Table B holds the same points as the rows below and some others, measured another way and shuffled. Each row below is followed by which row of B it is.
B:
1: [ -80 -136   84 -126 -322   53  308  156  150  -65 -159  142    0   16
  265 -242 -194 -167  -43 -213  137  -19   47  -22  138   41   15  -24
  184  394 -107 -110    9   82  -52 -122   13]
2: [ 156   74   69 -166   17 -221 -256  371 -206 -166  101 -100  104  327
   -4  163 -205 -398  -16  -58  -27   29  256  110   40  399   13  192
  248    7  123 -144 -141   48  292  225  -47]
3: [-411 -135 -105 -445 -161  230  484  -17   75  196 -548  124 -182 -328
 -245 -335  174  690   89  210  612   77   33 -115  -29 -689  -82 -199
 -442   44 -542   57 -139 -189   59 -408  215]
4: [  33  -50 -105   23  -95  -46   20   -2   36 -119 -135  -95 -154    1
  -60   46   90  108 -103  -74   25 -188 -126  -70  -88  -32  -63  206
   48  211  -57  236 -154   76   49   37  106]
5: [ 211  128  -87  135 -145   43 -163 -201   85 -109   26  184  130  323
  179  -38   10 -162   76 -261  -98   31 -185   19  205  195  219  197
  163  259  278  159   96   88 -126  -21   34]
6: [  82  122  -87  -55  -91   65 -126  -69  -23  -63  -44  198  153  297
   75  -64   -2  -50  111 -152   58  130  -23   73  178   81  215  144
   31  102  154   48   67    8  -26  -78   54]
7: [  55  216 -161 -112   35  -94 -412   43 -258 -175  159   -9  370  377
 -164  216 -119  -78  337 -182  -86  168   98  197   37  106  308  310
 -335 -273  241 -142   93  -47   61  101   22]
8: [ 207   35  145 -183  112 -379 -105   20   76  340 -119 -440 -189 -170
 -418  224  -40  -17  163  328  178 -145  -28 -351  -71   39 -410 -212
 -103   63 -103   -5 -509  -70  391  249   43]
9: [  20   92  -80 -161  -42   52 -110   89 -121 -115  -76  160   93  289
   25  -53   22  -16   17  -66  130  131   96  121  113   76  168  171
   76   38   54   53    7  -10   99  -65   63]
10: [ 211  191 -178   99  -39   70 -314 -181  -56 -177   46  211  172  441
  101   23   92  -85   59 -213  -90   90 -130  113  175  189  301  310
  116   93  317  208  112   50  -65  -15   62]
11: [ -16  139 -229  -90   40 -205 -443  201 -372 -346  224 -225  337  281
 -274  388 -150  -39  292 -236 -209    7  135  239 -183   88  259  505
 -455 -383  163 -161   40    2  116  233   33]
12: [ -22  147 -141 -242    9  120 -140    7 -168  -41 -145  220  113  296
  -83  -89  109  166   98   35  246  229  101  135  134  -71  217  126
  -89  -89   25   65   14  -95  107 -166  106]
13: [ 201  123  -80   92 -120   51 -193  -70    6 -174   49  211  146  401
  217  -30  -19 -232   -2 -261  -91   53  -81   96  194  278  238  246
  259  228  280  123   99   92  -67   -2   16]
14: [  40  203  -71 -211    9   37 -173 -177  -31  163  -94  131  221  207
 -171  -44   18  128  361   36  214  246   -2   -4  189 -116  177  -48
 -312 -101   90  -55    4 -142   59 -126   75]
15: [ 233  297 -174   17   62   33 -464 -177 -150 -114  103  208  268  535
   -3   82   76  -93  184 -136  -53  203  -52  156  205  221  342  278
   11  -72  376  127  108  -19   15    3   50]
16: [ 181  175   49 -264   73   52 -170  133 -122   52 -149  268  -16  420
   63 -158   82 -147 -109  172  289  252  203   74  274  254   72  -18
  433  107   97  104 -124  -53  293  -74   41]
17: [ -86  -10   45 -341  -45  -75   24  318 -149  -25 -113  -26   48  103
  -98  -20 -143  -52   66   40  227   96  269   61   20   23  -13   28
  -38  -34 -136 -185 -131  -50  243    2   25]
18: [ 358  -45  133  182 -108 -271  -53   15  205   -5    8 -214 -211   67
  121  122  -83 -392 -176  -85 -137 -295 -189 -246   39  413 -256   62
  509  512  155  194 -291  188  122  273  -19]
19: [  25  -28   88 -185 -174   76  148  185   36  -36 -173  231  -36  208
  241 -238  -71 -190 -133  -64  215   89  127   29  213  161   27  -20
  386  328  -33  -10  -43   45  102 -119   17]
20: [ -41   31 -183  -28 -136   84  -84   71 -105 -284  -22  137  126  251
   79  -13   -5   21    7 -271  -22   15    1  177   16   24  251  351
  -22   53   74   77  109   60  -56  -50   73]
21: [ 100  -11   30 -187  107 -288  -73   59  -10  185 -163 -387 -229 -156
 -428  212   56  146   59  278  188 -169  -19 -255 -151  -69 -337  -62
 -133   13 -169  105 -451  -60  348  188   94]
22: [ 427  200  112   34   25  -84 -189 -294  215  303  -98   96  -65  248
   45  -63   80 -223   70  134  125   74 -186 -249  328  274  -87 -196
  364  352  251  213 -217   -5  133   32   23]
23: [ 165  195  -81  -51  -18   15 -283  -70  -81  -70   39  177  220  398
   41   15  -18 -144  156 -134   10  174    4  102  199  190  244  163
   43   18  266   27   66  -12   40   -5   25]
24: [ -49  122 -311  -43   59 -146 -344  -68 -237 -193   71 -255  198   66
 -439  360   41  306  337 -135 -107  -67  -74   78 -238 -202  169  415
 -668 -355   50   40  -30  -57   35  135  122]
25: [-166 -143  185 -416 -164  -61  314  413   -8   63 -240  -13  -76  -74
   14 -180 -227  -98  -20   73  348   51  295  -39   52  -27 -165 -169
  103  183 -306 -262 -197  -25  250  -64   15]
26: [-140  -30   21 -455   68 -159  -74  611 -380 -185  -90 -152  -23  146
 -212  102 -118  -60  -98  132  227   53  457  178 -137  102  -75  186
   41 -193 -218 -182 -234  -42  454  123   34]
27: [ 216   22 -120   78  117 -375 -358  144 -172 -210   99 -478 -144   69
 -331  463   39  -46  -86    2 -211 -330  -66  -75 -286  217 -176  404
    4  -30   81  226 -349   99  287  416   68]
28: [ -13   96  -25 -175 -141  136   66 -164   95  146 -191  253  126  139
   37 -218    6   98  223  -44  260  203  -41  -26  249 -133  156 -108
 -116  133   11  -19   46  -82  -42 -232   73]
29: [ 192   70 -183   73   95 -165 -319    2 -132 -185  -11 -207 -140  173
 -223  267  186   79 -129   18  -85 -198 -114  -29 -153  131  -44  372
   91   27   92  363 -240   65  201  210  106]
30: [ 242  209 -107   57  -41   89 -258 -231   19  -41  -10  267  144  427
  127  -62   99 -105   78 -141    8  142 -136   45  261  192  250  152
  177  172  310  206   69   16  -38  -70   58]
31: [  -3    0  -49 -198   76 -433 -411  689 -508 -473  308 -466  225  259
 -258  525 -361 -380   50 -198 -258 -132  413  273 -315  388   34  550
 -130 -347   55 -326 -152   88  389  486  -57]
32: [-266 -160   84 -441  -84 -294  100  682 -294 -185  -18 -370   74 -106
 -249  186 -381 -124   96  -35  118  -68  447  105 -253   -4 -149  136
 -274 -184 -323 -456 -217  -16  355  199  -17]
33: [ -41  -58 -186  -32  -47  -10    0   57  -68 -196 -190  -97 -210   -5
 -145   68  191  271 -181  -15   77 -194  -85  -14 -169 -116  -46  299
   13  111 -132  333 -180   54  106    5  150]
34: [-285 -205   57 -272 -345  150  510  165  160   12 -335  160  -59 -161
  153 -341 -133  118    0 -123  335    6   77  -42   77 -261  -24 -111
  -43  322 -339 -128   -3    7  -53 -273   76]
35: [  69 -173   81  140 -400   59  358  -31  353  -85 -162  134 -136  -18
  416 -249 -117 -222 -178 -329    3 -199 -205 -138  151  127  -45   19
  422  685  -17  126   -1  196 -185  -77   16]
36: [ 146   43 -136  144 -137   27 -118 -109   43 -202  -15   84   20  242
  127   19   65  -60  -57 -253 -104  -97 -187   18   62  143  147  296
  171  260  181  246   26  113  -87   23   64]
37: [  17  100   18 -198 -103   27  -11  -44   28  112 -104  148  180  164
   -6 -109 -107  -41  260  -54  189  189   49   -4  210  -14  124  -82
 -129   67   42 -142   18  -69   34 -122   23]
38: [-299  -39   16 -531  -91  163  437 -140  169  495 -560  120 -133 -336
 -334 -361  130  630  306  370  723  210   32 -243  113 -680 -155 -485
 -538   14 -489  -63 -209 -274  129 -427  195]
39: [ 137  180  -48  -72  -62   78 -147 -168   34   57  -58  234  173  316
   62 -104   12  -58  183  -81  114  188  -55   21  260   74  206   23
   22  105  190   37   52  -41  -20 -110   46]
40: [ 192  -11    1   79  -94 -134  -42  -49  119  -28  -59 -106 -126   62
   15   68   14 -118  -70  -81  -27 -176 -160 -147   15  160 -112  110
  215  315   68  194 -189  101   66  118   49]
41: [ 238   57    5   79  -93  -54  -68 -153  150   39  -77   37  -66  154
   78  -17   35 -124  -18  -70   18  -69 -183 -141  145  166  -25   46
  239  344  144  204 -122   69   18   36   47]
42: [-475  -54  -22 -711  -83  263  454  134  -50  317 -591  240  -79 -227
 -303 -427  116  675  194  373  827  320  285  -35   82 -700  -44 -357
 -490 -135 -596 -145 -137 -300  211 -502  203]
43: [  42   97 -104  -41 -116   79  -53 -155   38  -27  -89  167  129  185
   31  -78   28   60  153 -141   86   89 -100   10  152  -38  186   97
  -89  115   98   74   57  -17  -67 -112   71]
44: [ 197  -54  277 -199  -52 -357  -88  580 -116 -111   97 -225  -20  208
   99  138 -370 -666 -153  -26  -26  -80  342    6   32  581 -214   52
  535  223   40 -260 -283  126  404  348 -116]
45: [ 203  161 -192  186  -63  -62 -358 -152  -59 -239  150   11  203  346
   20  189    0 -124  134 -313 -243  -40 -179   92   39  202  264  401
  -44   53  329  144   83   88  -91  129   39]
46: [-419 -248   58 -423 -214 -183  505  102  157  317 -343 -431  -65 -675
 -496    2 -231  474  459  115  387 -145   24 -318 -252 -683 -333 -323
 -917  -61 -592 -376 -292 -160   99  -87  107]
47: [  24    5   55 -149 -177   72  103   94   51  -19 -138  222   34  200
  207 -210  -84 -154  -34 -103  179  108   75   32  213  117   76  -17
  253  282    8  -28   -1   27   36 -123   28]
48: [ 214  138 -104  107 -108   94 -204 -122   14 -175    6  272  109  432
  241  -70   62 -182  -50 -238  -56   67 -111   94  216  272  253  250
  321  261  292  217  103   91  -68  -44   44]
49: [ 233   38  -29  136 -148   83   -8 -150  165  -65 -121  209 -118  257
  264 -143  117 -137 -198 -140   20  -66 -202  -71  198  221   53  122
  483  472  166  333  -42  125  -45  -50   67]
50: [  80   41 -107   44 -135   -8 -155  116  -96 -308   71   84  132  325
  153   57  -74 -209  -40 -302 -134  -22   10  156   47  241  209  363
  173  141  179   56   73  117  -16   65   19]
51: [ -32    3  -90 -203   35 -211 -279  544 -417 -427  124 -212   95  283
 -134  286 -153 -201 -103 -121  -92  -64  329  269 -196  276   80  481
   56 -192   10 -111 -115   69  322  265    7]
52: [ 294   88  -47    9  173 -283 -329   10  -75   16  -31 -319 -226  112
 -310  295  158   -6 -111  197   -5 -195  -87 -170 -115  200 -224  173
  171   60   81  317 -411   24  344  283   82]
53: [-265  -31 -151 -317  -97   79   78  251 -213 -192 -174   63   75   63
 -138  -59  -11  250   57  -60  229   82  201  167  -76 -234  144  213
 -276 -128 -210  -73    4  -60   98 -133  107]
54: [  77  254 -176 -227  121  161 -207 -296  -67  206 -248  254   22  246
 -241 -122  320  392  183  243  367  273  -66  -21  196 -214  160  -35
 -181  -98   43  261  -74 -185  128 -231  174]
55: [ 296  -16  -48  273 -132 -165 -166    7   78 -260   88 -116  -96  214
  167  159  -20 -309 -207 -278 -268 -287 -206  -60  -20  389  -24  355
  423  395  229  273 -124  233    1  243    6]
56: [ 161 -104  356 -258 -124 -287   80  598  -12  -28   -3 -112  -79  173
  220  -26 -389 -690 -202    2   96  -38  364  -34  126  550 -247  -95
  659  366  -33 -289 -273  126  392  235 -120]
57: [ 136  172  -91  -59  -32   45 -235  -52  -80  -85   -9  201  156  374
   57  -25   26  -93   88 -108   47  149    5   99  184  154  224  168
   92   56  206   71   46   -5   38  -41   43]
58: [ 266  181  -44   45   -5  -71 -250 -231   68   87   -2   48   92  257
  -32   58   35 -105  174  -56   -3   54 -155  -82  178  160   90   46
   40  129  247  134  -67    1   29   48   45]
59: [-186  178  -28 -620   96  221  164 -274   44  606 -538  256  -18 -103
 -447 -351  253  682  429  531  816  441   86 -185  258 -648  -22 -531
 -577 -192 -328  -23 -189 -393  223 -473  210]
60: [ 247   -6  -29   87    6 -196 -134   10   45  -59  -64 -207 -245   65
  -85  164  106  -73 -193   34  -45 -261 -144 -163  -72  207 -199  180
  306  276   53  321 -309  112  190  212   69]
61: [  71  179 -201  -32  -41  123 -236 -116 -113 -148  -24  243  197  374
   22  -26   84   62  123 -163   36  165  -37  156  146   32  320  267
  -51  -20  197  122  123  -15  -44 -105   82]
62: [-190  -90  143 -543  -16 -171  121  579 -229   15 -163 -157  -27  -25
 -206   -6 -226  -60   25  183  345   77  463   47  -68   -5 -173  -66
  -49  -97 -323 -336 -264  -78  435   54   19]
63: [  87   66   60 -180  -56 -117 -144  267 -128 -107   34   17  139  284
   54   37 -189 -308   51  -96   37   87  201   96  103  272   80  122
  150   62   93 -163  -58   23  183   96  -23]
64: [  86  232 -272 -124  146   87 -334 -226 -174   -6 -146  115   35  276
 -294   49  324  377  123  130  187  144  -90   51   39 -161  190  215
 -215 -183   93  319  -67 -122  126 -106  177]
65: [-142  -58 -146  -47 -218   15   97    6    9 -170  -76  -24  102  -29
  -35    7  -84  147  147 -260    6  -80  -79   33  -70 -177  125  217
 -308   73  -75  -23   50   30 -118  -58   86]
66: [-241 -226  -43 -123 -338  164  476   56  183  -81 -341  119 -174 -194
  128 -292   12  249 -120 -148  258 -128  -69  -75  -11 -294  -44   21
    1  383 -318  104  -38   59 -111 -245  121]
67: [  59   90 -153    7  -93   36 -169  -20  -82 -206   -2  123  140  291
   54   19    5  -33   57 -225  -41   36  -44  121   75   89  239  298
    6   64  153   97   78   43  -42  -20   60]
68: [-245 -109  -77 -237 -248  213  366   19   96    1 -356  228  -62  -84
   56 -315   48  309    6  -60  357   59   -1   -7   80 -330   65  -29
 -113  216 -273   48   14  -42  -61 -320  131]
69: [-169   21  -85 -349  -72  215  241 -152   78  245 -440  221 -102  -78
 -167 -307  206  500  119  207  520  175  -24 -100  130 -451   -1 -202
 -250   72 -279  131 -108 -173   69 -361  187]
70: [-400 -240   65 -444 -235 -158  334  550 -135 -128 -131 -253   77 -252
 -169   17 -378   38  161 -109  212  -68  340   52 -212 -226 -107   34
 -413  -69 -436 -469 -124  -22  170   19   18]
71: [ 192  -78   32  -24    6 -140   34  102   66    0 -225 -155 -417   -3
  -62   26  183    4 -372  182  144 -253  -73 -206  -63  152 -322   67
  488  372 -109  389 -416   97  293  128   97]
72: [ 199  -59  -30   95    6 -358 -183  153  -35 -160   49 -451 -191  -17
 -192  351  -27 -135 -119  -39 -174 -364  -96 -150 -230  231 -247  289
  123  161   24  185 -353  135  236  366   42]

[ 114   26 -380 -125  -10 -141  -88  250   82  -95  357  -88 -136 -169
   45  -94 -159  166 -100  215   20 -297  160 -325  -92   -5  276 -114
  -26] -> 2
[ 151  -29  -77 -295  -34 -229  133  172  159  -61   36  -11 -151   82
  230 -105 -116  -39 -179   37  -54  142  127   61 -238  113  200  168
  -50] -> 48
[-269  137 -477  180  206  -92  -72  -27  -32   91  294   41   95 -110
  -17  -19   -7   55  120  232  -14 -414 -193 -343  -43  -32  218   17
  -74] -> 51
[  27 -135  611 -120  267  375 -272    8 -330 -124 -231  520   92  194
  100  200  366  -24   96 -350  -71  -61  129  488   49  216  -12   54
  125] -> 35
[-113   64   29  -45  216  -49   85  -74  -10   54  -82  264   65  181
  234   31  109 -188   45  -43  -98   18 -140  240 -182  122   88  264
  -61] -> 30
[  97    3 -225 -234  -17 -281  151  150  182  -25   99  -66 -131   51
  203 -137 -141  -28 -158  107  -47   80   73  -53 -243   88  229  160
  -69] -> 57
[  17  -79  -64   20 -132  -71  137  129  127  -44  133 -293 -289  -47
   56 -106 -436  -71 -171  -34  193  446  -62 -155 -270  -37  135  322
 -170] -> 45
[-334 -136  397  283   95  336 -246  -73 -377   37 -154  113   58  -36
 -173  137    7   61   83 -285  114  145 -264   44  186    9 -152  140
   11] -> 55
[ -35   53  128 -216  368   17 -102  -49 -135    2 -139  563  223  232
  246  101  461  -72  130  -55 -248 -377   52  373  -38  235  131   20
   95] -> 1
[ -38  118 -210  -74  181 -156  152  -12  129   34   88  145  -13  113
  274  -27   -8 -192   -5   91  -75  -43  -84   98 -285   71  207  244
 -112] -> 20
[-301  -22  -16   26  319   36 -212 -123 -244   71  -52  333  255  103
  -63   56  358  126  199  -20 -149 -362  -91  -50  113  161  146   26
   94] -> 17
[ -18  141 -164 -139  332  -30 -103   32  -65   -6   96  443  171   88
  230   70  329  -25  108  110 -199 -551   52  158  -65  134  196  -76
   40] -> 16
[ 198  -65   78 -190  137   99  -62  141   11 -172  143  159 -150   96
  147   14    1  -41  -19  -73   23  -13  263   98 -251  125  283  128
   -7] -> 37
[  42  143 -288 -136  169 -175  112   73  142    2  167  159  -22   64
  290  -33   12 -136  -30  161  -99 -209   -2   71 -253   58  224  102
  -87] -> 9
[-103  172 -226  234 -186  -60   85  214   46   66  202 -212 -197 -327
  180    0 -490 -103 -237  124  157   43 -383  -68  -21 -251 -212   -2
 -214] -> 60
[ 154  -35  -63  -99  193  171 -207  157  -62 -180  283  183  -90  -17
   42   38   56   74   61   11   43 -302  274  -74 -143   86  320  -30
   25] -> 63
[  51  -92  146   -7  139  207  -76   45  -56 -130  114   94 -146   78
   42   39  -72  -65   37 -143  117  143  115   44 -227   82  228  244
  -49] -> 67
[-251 -140  414 -119  325   94 -144 -194 -289   57 -368  469  273  325
   28   96  474   15  171 -267 -197    1  -48  316   63  297   56  216
  125] -> 68
[-350  -98  -49  156  318  181 -406 -104 -368   19   88  245  249  -25
 -289   71  331  312  269  -19  -47 -486  -22 -330  238  123  209  -86
  135] -> 26
[ 145  -54  -95 -254  -27 -185  106  160  150  -75   84  -52 -165   70
  176 -107 -140  -22 -156   25  -11  152  145  -13 -251  105  241  182
  -52] -> 6
[ 292   47 -117 -194  259  252 -439  327 -173 -245  402  422    1 -152
   76  126  271  221   67  116  -64 -877  434  -15   67   76  278 -452
  146] -> 56
[-438  -35  296  328   46  252 -289  -34 -434  125 -185  139  158 -173
 -148  156   40  132   40 -185   47  -87 -423   25  391  -59 -333  -68
   28] -> 71
[ -98   -9 -190  252 -328  -45   75  242   71   10  249 -515 -356 -354
  -39  -96 -707   19 -282   57  313  384 -292 -351  -70 -253  -92  135
 -222] -> 29
[ 113    9 -358 -182    9 -196  -33  218  111  -81  295  -66 -117  -90
   73 -110 -117  133 -110  188  -12 -233  175 -268 -139   47  304  -52
  -16] -> 70
[-199 -144  464  150  141  347 -232  -44 -334  -23 -167  216   38   44
  -78  151   86   20   77 -311   79  132 -133  175  105   70  -94  146
   32] -> 41
[ -21  152 -156   75  -95  -90  113  181   80   41  128  -70 -155 -180
  250   -2 -327 -138 -199   91   67   26 -259   65 -106 -146 -111   50
 -166] -> 40
[ 181 -101  286 -179  194  210  -89   86  -67 -177   28  272 -112  179
  156   78   99  -96   30 -191   23   71  252  264 -243  169  238  193
   14] -> 28
[-564  -37  175  516  -45  231 -253  -58 -413  176 -105  -92   98 -275
 -260  110 -170  148   22 -149  162   53 -584 -191  391 -171 -357   13
  -51] -> 8
[ 262   14  -48 -445   75 -210   54  207  126  -96   13  239  -58  136
  341  -58  126  -25 -146   58 -183 -156  258  237 -193  191  214   -2
   38] -> 34
[  -4  161  -15   24   47    4   47  127    0   28   35  173  -44  -71
  314   81 -101 -184 -108   26  -19 -110 -208  275  -79  -60 -119   18
 -111] -> 22
